Each row is shifted at random along 5 fixed directions that mean nothing.
Known rows, with every way that one mark hangs from another
(F (N (H G) K) Z): [ -46 -194   64  143 -274 -573 -100  251  281  252 -454  -56 -187  -60
 -176  577 -186   65  109  134  -88   24   34  220   72   13 -102 -194
   65  -33 -321  179 -607  -81  -94 -196 -346  230  -81  -99  131 -202
   79  -99  534   46  -14   22  144 -152 -561   90  256]
(G B (V A K (X P))): [  50 -177 -124  134  226  427 -130 -387  326  -77  226  266  114  241
  166 -492  155  -46  -17  -18  181 -229 -168  107   49  248  450 -114
    1  -72  180  224  262  280  265  184  641 -482  396 -350 -199  288
   36 -269  112 -192   17  -72 -167   70   95  -10  153]
(W C (H G) (V (A R) K X)): [ 245 -108 -239 -119 -152  -80 -358  275  205  -49 -170  172 -223 -178
 -137  -90  -69 -173  -22  105  -23   -9 -122 -312 -221   93  -29  202
  186   14  -68  625    1  -31 -288 -149  122  -21  -73 -123  262 -155
  -33 -385 -119 -213 -243  170   39   95   20 -487 -636]
(K (X (G V) P)): [ -70 -198    5   67  166  -98 -137  336   58 -388  135  133 -192  -54
  170 -292  -86  205   98 -180  -54  -83  -66  -56  133  -55  120   49
   -1  108  -48   68  200   11   49 -171   53 -105  406 -210   -5   99
 -297  -59  440   22  -62  -44  276  -62   47  -43  -38]
(G (B (W (H R))) V): [ 157 -173   80  130    4 -337 -217  521  119 -167  -66  200 -255 -217
  150  195 -111    1  114  -59  -10   13 -102 -137  189  170   -1 -192
  238  210 -261  394  -66   49  -82 -234 -149 -283  143 -143   77 -199
  -25 -108  110 -126 -285   91  301 -212 -210 -198 -317]
(R (A (C (Z N)) (W (H G) V))): [  39 -341 -117  149   95  190 -151 -461  629  193  -45  251 -387 -127
  240   41   24  -58   24  288   41 -190 -381  165  136  697  485  -61
  100  180 -135  235  168  506  113  143  579 -511  216 -511 -193  225
  227 -273    4 -278 -117  123 -287 -260   -1 -189  101]
(V (A B C W) K X): [ 246    6 -181 -451  118 -293   98  391  133 -189  -60 -149 -159 -408
 -227    0 -207  157   91   46  -18  -14 -114   37 -199 -300  106  193
  -77  -54 -182 -121 -342  149  245 -233   14  283   85 -141  260  -53
 -144 -273  385  140 -118   86  254 -180 -105 -197  159]
(W (C Z) (H B G Q)): [ 766  235   96 -160 -171 -671  -28  884  -12  223 -199 -647 -412 -251
 -539  823 -610  -85  -99  300  117  460  122  328  -89 -490 -496   17
 -189 -130 -497 -120 -716  -94 -270 -341 -447  698 -664  172  344 -300
  475  -21  163  240   74  716  246 -555 -152 -378   72]
(C (Z (R (A (Q N)) (V (K X))))): [-151 -108 -229   42  -35 -477  -79  249   69 -108 -233   72 -108  -31
 -207   80 -294  128  228  252 -184  -81  -50 -264 -199   -3   88  -48
   87  -15  -50  229 -296  -26  104  -95 -203  -16  103 -257    6 -136
  -16 -275  285  -41 -156 -265  319  108 -398 -226  -35]
(R (V (A B C Q W) (X G))): [ 571   45 -122 -576  -72   -1   37 -116  198  303 -500 -471 -228 -673
 -385  351   -4   63 -206  159   -3  324  -20  252 -475 -136  -63   86
 -280 -277  -81 -257 -404  219   24  -53  312  671 -353  -23  206  231
  318 -344  281  105  244  448 -225 -596  320 -351  210]
(C (Z (N (H G W)) Q)): [-176  -11  -43  271 -146  -16  -89 -425  241  349   12   37  307  541
 -236 -102 -201  105   -1  102  -10 -143   47  303  -44   12  340 -308
 -147 -246   91 -262 -176   50  173  207  104 -173   22 -359 -511  109
  275  -47  -46  140  131 -395   -7  -59 -455  221  789]
(A B (Q N) (W H V)): [-160 -170 -163   -5 -150 -300 -350  145  232 -178 -122  406  -36   -1
  -21 -140 -134  160  255  -91 -253  -90   -2 -582   54   73  203 -239
  196   95   77  357  -49 -175 -123 -132 -163   37  151 -204 -114 -128
 -354 -383  132  -91 -203 -600  356  120 -479  -91 -309]
(Q (N (K X) Z)): [ -42 -206   26  149 -178 -268 -164 -113  272  321  -90   12  -19   39
 -133   22 -156  173  133   38  129  -12  -58  180   87    3  172 -265
   21 -106 -101    2 -374  -35    6   21  -53  119   90 -299  -86  -65
   52 -124  550   -6   56 -129   51  251 -505  167  446]
(W (C Z) (H (G B V) Q R)): [ 481   52   82   50 -115 -168 -227  375  -37  120 -193 -171 -161  -71
 -167  422 -232 -193 -104   99  130  317  117  107  -43 -164 -212 -108
 -110  -69 -167  151 -137  -66 -236 -126  -96  131 -373  -24  151 -105
  340 -171 -252   10  -21  323   51 -539   64 -299 -184]
(H (G B) Q R (W (C Z))): [ 616  166   69 -297 -153  -57 -171  418 -377  103 -323 -523  -93 -123
 -379  535 -279 -185 -213   70  166  502  313  136 -114 -496 -476   83
 -326 -244  -46 -122 -148 -217 -278 -206 -219  403 -518  265  192  -42
  329   43 -317  174  106  394   16 -572  264 -237   -7]
(P (F Q) (N H K Z) X): [-636 -453  111  109  106 -425 -136  423  235 -506  359  204 -262  -19
  427 -297  -12  243  357 -310 -138 -368 -191 -170  617  224  128  -15
  312  404 -212  192  119 -106   94 -491 -413 -335  679  -87  -73 -159
 -683  159  237   65 -401 -426  447  389 -481  335  -14]
(H Q (W C V)): [ 339 -158   -4  -36  -33 -119 -329  402   25 -166 -143  -18 -428 -162
  119  293  -74 -131   -7    2  -54  171 -106 -289  198  162 -244  132
  138  180 -163  415  201    8 -329 -249  -34 -178   45   53  162  -92
  -30  -97  -34 -149 -286  252  102 -229  167 -332 -532]
(Z (Q (N K))): [ 174 -246   26   59  335 -151  -83  364 -229 -455   76 -275 -584 -330
  421  302   59  -29   83  -25  -63   39 -147  -62  415    9 -320  536
   72  379 -199  211  407   89 -257 -450  -50 -187  324  181  375  115
 -379  158  -19  -92 -201  413   16 -267  436   56 -200]
(H B G R W): [ 174  -95  -13  -62 -183   88 -263 -259  121  207 -201  -63  -18   65
 -159  137 -194  -53 -138   57  221  166  -63  149   61   32   63 -318
 -169 -158   15   17  -86   -5  -16   70  127  -81  -67  -37 -304   17
  245  -39  127   41   16   45   12 -270 -130  -49  229]
(W (V A X)): [ 400  -91 -132 -115 -198  -92 -357   51  196  248 -220  -66 -134 -226
 -206  113  -12 -204  -48  144  -13  154  -53 -150 -100  211 -154  -62
  187  -88  -48  517 -182    5 -333  -44   64  129 -123    8  177  -45
  200 -205  140 -243  -65  304 -155  173   29 -323 -314]
(W (H G) (V (A Q) K X)): [ 332 -117 -180  -32 -231  247 -320 -504  566  458 -101  129  -55   30
 -214  -67   37 -213 -167  225  174   18 -276   66 -204  398  209 -163
   12 -213   50  366 -109  216 -103  230  521  -85 -127 -287 -155  138
  400 -410 -127 -241   24  185 -342   24  -94 -316  -12]
(R (V (A (C Z) Q W))): [ 217   51 -111 -606  272   66  -12  208 -154 -363   58 -267 -139 -173
 -114  -18 -122  154   15 -185   25  159   75  -98 -275 -381   19  246
 -330 -124  128 -232  176    1  225 -162  118  278   71  -58  103  245
  -96 -172   -1  203  -34   63  124 -339  303 -177   43]
(G (B (W (C Z) (H R))) V): [  -1 -116  -39  121 -147   -1 -478  377 -110 -195  -55  406  103  142
    7  -87   -3 -124  132 -186  -96   48  259 -538   21   -4    2 -255
  173  -10  190  534  238 -313 -322  -96 -176 -233   55  -76  -23 -122
 -109 -229 -420 -232 -264 -360  201  172 -128 -158 -587]
(C (Z (H B (R V)) (Q N))): [  69  211  -97  166   32   67 -147 -173 -332  -33  -42 -272  191  451
 -270  123 -253  -15  -73   38    7  136  300  -71 -209 -414 -100  -74
 -291 -296  301  -42   76 -266 -125   22  -64   97 -230  133 -197  178
  185    7 -260  103  211 -137   -6 -171   77  121  276]
(C (Z H (R A V))): [   7    6 -115   58  178 -349  -48  259  -99 -189   19 -130 -148   29
 -102  156 -258   43   94   55 -190  -80    0  -73 -157  -52  -10   90
   52   33 -119  222  -79   14  -40 -181 -190 -127   47 -110  103  -54
  138   -4  179    4 -126  106  155 -158  -26  -93   26]
(K (X (G B))): [ 240 -114    8   21 -243 -471 -184  469   90  159 -282  -91 -130 -271
 -260  190 -149   34   64   78 -129  154   53   48   37  -47 -150 -175
  106  -57 -246  154 -467  -73 -240 -172 -310  314  -78  -57  188 -165
  100  -85  498  -25    7  152  181  -34 -246 -123   51]
(H B G (W (V (A R) K X))): [ 603   92 -120 -363 -135  535 -217 -444  -27  300 -219 -340  -17  -96
 -310   52   32 -270 -363  136  390  298   19  174 -295 -116 -111   66
 -316 -389  216  111   64   46 -131   97  462  172 -335  149   40  272
  378 -136 -276  -71  248  444 -422 -275  423 -234   95]
(C (Z (R (V (A Q) (X P))))): [-273  -74 -277 -115  337  136 -133   51 -109 -579  259  189   20  257
  126 -465  -96  151  127 -120 -168 -233   -4 -365 -168 -109  236  254
  -26   37  249  136  480  -32  237 -111  224 -357  445 -213 -124  175
 -312 -159  -96   27 -183 -341  234   70  208 -108 -194]
(K (X (G B V) (P (N H)))): [-267 -547   29  542   48 -314 -143  135  700  -64   -7  447 -391 -279
  492 -160   90  140  231  164  -75 -396 -420  163  541  774  432 -193
  410  435 -396  315  -66  440   81 -135  197 -573  629 -501 -177  -16
 -192 -192  534 -276 -218 -120  178  -25 -336    1   34]
(V (A C R W) (K (X G))): [ 496   22  -65 -431 -202  258  -66 -418  222  500 -482 -330  -69 -511
 -438  116   61   48 -267   80  252  278  -29  306 -477 -103   68   17
 -334 -462   67 -237 -357  180  -39  114  368  530 -273 -104  143  283
  432 -297  301    5  287  350 -370 -226  172 -144  434]
(V (A (B W) Q) (X G P)): [ 216 -168 -132 -143  -55  111  -84 -221  412  211 -194  -63 -199 -367
 -129   26   47  129  -92  174  -30   26 -107  142 -130  184  139  -81
  -18 -112  -20  -92 -187  227   20  -16  436  147   32 -114 -135  214
  143 -216  243  -63  118  130 -148 -135   61 -147  193]
(V (A B Q) K): [ 339   47   -8 -203  160 -176  153 -106  360  144   95 -296 -147  -98
 -251   98 -279  192  -36  119  225   59 -223  416 -136 -187  232 -147
 -228 -181 -195 -349 -444  292  388    7  265  245  -25 -207  -22  101
  326 -201  595  217   92  276   75 -305 -255  -19  625]
(N (K X) (Z H)): [ 143 -122   82   92   25   91 -108 -287  121  249  182 -156 -114   27
   20   77   30   36  -53  -97  170  -36 -122  324   71    8   87    1
 -120 -125  -73  -82    6  110 -134  -12  121  -98  100 -190   45  188
  166   65  163  -47  124  228 -256  -42   45  300  560]
(P F (N (H B (R V)) K Z)): [ -24 -104   86 -252   10 -253 -214  474 -477 -394   56 -437 -197 -320
   35  155  -53   18   48 -265   70  131  249 -202  176 -410 -472  211
  -81   59   -6  126  144 -472 -366 -586 -588  263   -6  498  282 -114
 -405  258 -109  128  -59  135  221   24  208  147 -244]
(N (H Q) Z): [ 163 -186  -13 -148 -167  232 -433 -308   -3  241  -17  -72   23   24
   13  164  257 -122  -81 -196  105  115   66  -58   57  100 -134  -61
  -79 -140  157  161  196 -158 -399  -47   82  -35   -5   58  -60  157
   71  -21 -249 -151   14   49 -295   81  190  180   48]
(R (V A K X)): [ -45 -214 -290 -148   27   83 -306   12  148 -227   27  258  -22   65
   20 -285  102 -113   85  -19  -35 -167 -160 -352  -88  234  141   76
  139    7  147  561  219   17  -17  -11  217 -321  338 -163  -46   48
 -177 -270   10 -241 -269 -100   38  326   26 -266 -371]
(K (X G (P (F Q) N))): [-384 -151   28  120 -165 -476 -138  490  163 -296 -114   79  -37   25
 -168 -243 -300  326  206 -120 -284  -97  113 -261  176 -114    0 -219
  111  -14  -22   28 -290 -289  -13 -272 -482  229  255   -8 -173 -131
 -355   15  621  160  -59 -437  534  408 -543   60   25]
(A (C (Z (H (B W) G) Q R))): [  35  264  -77  283 -196 -336    4   79 -212  197 -205 -287  173   73
 -517  308 -426  128  -39  157 -333  119  297   75 -329 -496 -110 -136
 -140 -320   15 -298 -395 -211 -193  -98 -355  322 -336   45  -62  -74
  287  -23  -55  233   94 -178  163 -348 -249  118  500]
(C (Z (H Q) N)): [ 243  101  -95  112 -279  209 -396 -349 -228  391 -224 -256  208   82
 -321  387   89 -309 -145   83 -137  183  340 -171 -126  -55 -309  -49
 -124 -358  342  190   73 -251 -691   51 -143  168 -321  240    2  235
  276   23 -560 -209  179   19 -425  122  254  159  139]
(C (Z (H B Q) R)): [ 102   -8 -153  436 -445  -61 -452 -446   52  557 -374   37  141   34
 -302  435  -10 -280  -62  266 -218  112  140 -240  -72  270 -131 -366
  125 -241  133  389 -199 -153 -658   87 -205  -77 -262   93 -125  -45
  443 -162 -322 -318  -24 -184 -265   17 -148   88   34]
(Q (N (H B) K Z)): [ -92 -323    5   98  140  -11 -194  -60   51 -144  243   -5 -205   89
  310  -47   87   96  135 -129  200 -116  -68  120  375    1   88   65
   -7  168  -54   86  207  -41  -44 -217  103 -221  330  -59  -30   66
 -291   40   91  -51  -52  -37    1   60  -33  342  219]
(Z (Q N) (R (A B C (W H)))): [  -2 -139 -198  -16   35  -22 -166 -200   71  -57 -300   47 -151 -173
   43  133   43   57   71   55 -311  -89  -29 -279  -58  122  106   69
  102   67   68  195   69   71 -190 -130   87 -103   49  -91   54   85
 -113 -208  -24 -130  -53 -181  -68 -132   76   28  -24]
(K (X G P)): [ 278  -65   78 -187  198  466 -122 -215    6  -74  155 -260 -142   60
   20 -182   28  100 -199 -201  270  120   -3  267   20 -153   43  120
 -350 -208  165 -214  305   72  -16   28  427   88  130  -36  -73  468
   87  103  261   45  303  361 -232  -73  460  108  352]
(G (B (W (H R)))): [ 583 -146  208  -40  226  -17  -28  220  245   36   13 -231 -593 -381
  236  502  -72  -60 -125   76  348  147 -324  386  278  285  -53   50
    5  189 -422   93  -27  420   13 -182  275 -292   21  -77  145   96
  356   92  133 -113  -71  806 -114 -510  215 -154   55]
(F (N K (Z Q))): [  14   53  -32  -59 -349  539 -475 -640 -472  345 -302 -206  506  418
 -325   94  303 -178 -167 -286 -102  251  623 -265 -236 -395 -301 -112
 -279 -586  692  130  282 -608 -610  103  -73  381 -265  360   -4  338
   48   29 -404  -73  373 -279 -488  360  252  420  209]
(N (H G) Z): [   0 -183  -78  -97 -388 -103 -466 -136   29  336 -192   23  183  -56
 -240   72   77  -62    8 -132  -67   82  176 -107  -62   -6 -110 -203
   24 -190  104  230 -154 -328 -457  -58 -205  225 -101   -9  -53  -72
   11 -106    3  -88   -3 -165  -91  205 -190  115   22]
(Z (H B R (W V)) Q): [ 455  205  -32  134 -338  321 -393 -520 -251  473 -340 -317  177  192
 -379  359   -7 -295 -333   67  -11  334  275 -121 -222 -115 -338 -202
 -179 -441  305  190   43 -237 -624   87  -24  116 -512  341  -76  162
  504   14 -440 -120  284  126 -404 -267  270   54  123]
(C (Z (H Q R) N)): [-168 -113 -180  200   16 -175 -317  277 -307 -334    3   78 -119  -13
  134  211  -48 -132  129   36 -297 -103   96 -441  154   -6 -220  262
  123  168   65  341  370 -196 -424 -307 -328 -361  200  120   84  -34
 -309   71 -510 -147 -309 -197  148    2  162   58 -286]

Rows
[-130 -168 -171 -233   10 -102 -213  161  -28 -325  -70   72  -70  246
  -64 -107 -263   81   42  -46   16  -26  -41 -137  -22  -81  116 -199
  -88   17   41  192   91 -120  211  -99    6 -231  145  -82 -318 -106
 -117  -47  215  135 -157 -185  380 -199 -149 -221  -76] | (H B G (R A V) W)
[ 401   18  -12  -63 -353 -302 -266   12  110  434 -560 -239  -99 -201
 -403  570 -270 -111 -125  221  102  321   26   15 -144   70 -190 -405
  -37 -226 -143  225 -527  -56 -229   -3 -190  221 -372   88  -78 -188
  500 -153  353  -40   33  227   55 -297 -246 -296  -13] | (H B (R V) W)
[  67   52   67   22 -250 -260  -90   38    7  378 -232 -365  125 -137
 -424   73 -222  223  -78   21   -4   56  242  299 -215 -332  -99  -22
 -118 -341  -54 -271 -526 -200 -214 -153 -241  560 -236  -25   42   -5
  202   74  492  194  351   60   10  152 -236  197  568] | (K (X G (P (N H (Z R)))))
[ 417  -59  228    2   35  160   -6 -475  245  542  -65 -571 -200 -289
 -121  377  -67   31 -217  107  391  176  -47  650   85   28   -7  -39
 -253 -248 -114 -304 -275  213  -84   12  282  341 -170   -4   27  293
  491   87  502   46  367  607 -432 -170   91  209  690] | (X (P (N K Z)))
[ 273   11 -161  -63 -303  -32 -193   10  136  357 -359 -225  203 -191
 -523  -44  -35 -115 -110  243  -22   73  237   84 -216  -93 -106  -50
   -1 -375  125  170 -484 -120 -266  -27   13  520 -254  103   54   39
  209 -181  225  -72  256   86 -148  316 -127 -139  144] | (V A K (X (G B) (P N)))
[ -75   68 -119 -321  274  -85  -26  254 -202 -439  177 -105  120  385
 -159 -329 -286  208   54 -245  -54  -77   57  -67 -292 -418  143   40
 -143 -137  123   36   74 -121  356  -85   44  -20  158 -169  -55   36
  -93   -7  386  256  -22  -46  325   69    2 -114  107] | (Z (R A (V X)))
[ 299 -296  110  476   55 -512   67    9  562  444  -87 -244 -669 -467
  207  724 -122  -61   72  540  178  -56 -413  627  440  564   61  -57
  194  295 -695   62 -476  569  -59 -179   65 -267   83 -203  159  -81
  426  -21  389 -206  -85  616 -152 -449 -222   38  446] | (C (Z (N (H B) K)))
[-120  -94  104  116 -147    4 -131 -158   42  131   15 -159  140 -217
 -139 -223   29  -13  -36  -70  -59   22   76   43   85   30  -18 -114
   -8 -156  120  -22  -46 -142 -149 -108 -167  214   60   56  -55  126
  -34   49   32   50   65  -96  -88  153 -142  141  231] | (P F (N (Z Q)) (X (G (V K))))
[  36  -41  -96   87 -537  -14 -501 -359   95  517 -395  124  369  310
 -429   36  -96  -35   -4    7  -11  193  275 -290 -148   -9   -7 -487
    9 -367  309  257 -266 -398 -317  174 -114  238 -272  -69 -345  -95
  205 -257   35  -77   91 -501  -44  309 -503   -9   58] | (H (Q (N Z)) (W V))
[ 298  -51  -42  339  -53 -317 -180   77    3  203 -183 -187 -337 -390
  -23  594 -123 -216   -3  315 -134   82  -78    4  142  245 -228   60
  174  100 -281  318 -173  128 -491 -209 -228 -148  -83   95  265  -70
  308   18  -55 -259 -134  374 -140 -302   88    6  -28] | (C (Z (H B) R))
[ 139 -318 -224 -305 -130  141 -307 -113  152    6 -362   95 -323 -715
   88  118  330  -50  -32   74 -170   70 -113 -294  -89  328  -60  121
  142   83   45  285  159  102 -293 -192  272   -1  138   58  130  159
 -173 -249 -211 -275 -175   77 -177 -112  346 -215 -394] | (V (A (B W) Q R) (X G))
[ 483  -26   79  -13  249  -92   13  397   97 -229  138 -215 -495  -67
   85  198 -284  -22  -54  104  259  120 -229  175  201  -71  -36  180
  -76  116 -314   79   41  242  111 -202  184 -173   67  -38  187  -10
  147  -39  293   30 -124  539  141 -442   96 -244  -44] | (H B (W C (V K)))
[ 229 -202  -69   40   63  266    1 -169  401  119  -90  -19 -233 -232
  -18 -122   87  123  -94  142  147  -53 -156  304  -29  179  254    9
  -69 -122  -35  -97  -67  335  113   43  543  -84  184 -232  -74  284
  183 -186  345 -122  129  223 -191  -79  118  -68  335] | (V (A C) (K (X (G (B W)) P)))
[ -43 -248 -178   82 -128 -503 -141  216  425   -6 -268  171 -301  -95
  -57  131 -369   74  100  308   -1  -87 -332   36   71  323  205 -276
  193  192 -368  297 -360  190  231 -104   -2 -321  154 -275 -268 -333
   99 -211  510   17 -320  -40  426 -320 -506 -394  -70] | (H B G (R (V A)) W)
[ -80 -206 -114  198 -143 -730  -81  647  307  -84 -176  144 -283 -309
 -180   30 -330  232  214  187 -213 -130 -157  -83   52   43   38   -7
  228  107 -383  176 -519   18  -53 -271 -343  110  233 -237  106 -314
 -132 -205  792   -5 -210  -81  503   77 -557 -218  -41] | (V (K (X G P)))
[  67   45   48   99 -220  174 -185 -553   28  510 -278 -292  275  -33
 -395    0  -96  100 -195   23   44  125  266  256 -233 -157   44 -156
 -192 -448  222 -209 -263 -167 -213  105  108  446 -238   -1 -157  210
  385    6  403   95  383   26 -278  130  -84  221  535] | (X G (P (N (Z R))))
[ 231  -58  -50 -442  240 -420  161  439  126 -249  -52 -257 -377 -318
 -124  237 -278  221   70   40   -8   35 -230  109 -162 -121   47  130
 -129   45 -299 -102 -287  236  382 -243  -12  141   96 -185  151  -33
   49 -154  571  209 -121  291  321 -476 -127 -323  142] | (R (A Q W) (V K))
[-345 -275  -78  419 -113 -122 -264 -337  317   99   18  422   48  162
  161  -91  -77   79   81   -5  -79 -211 -238   27   88  309  371 -307
  105  105  -69  151   83   69   72   63  134 -548  293 -448 -389  -78
   -1 -211   51  -36 -267 -396  139 -266 -370   73  175] | (N (Z (H (G V) Q R)))
[  24 -108  -72 -129  346   17   28  -14  165 -377  326   72 -119    4
  159 -275  -58  162  100 -119   90 -123 -220   31   31 -113  322  -12
 -115   60    0  -84  179  204  392  -79  314 -185  392 -242  -31  172
 -185 -227  256   97 -143  -62  202 -243  -25   18  199] | (G (V (A B Q) K))
[-280 -170  -72  269  -71 -139 -260  256   91 -263   30  382  116  251
  -51 -459 -134  277  167 -177 -251 -126  187 -321   40  -62  227 -282
  174  -18  136  222   44 -251   -1  -92  -47  -57  278 -166 -256  -72
 -229 -164  419   11  -92 -529  400  188 -390  -30 -151] | (X (G (B (W V))) P)
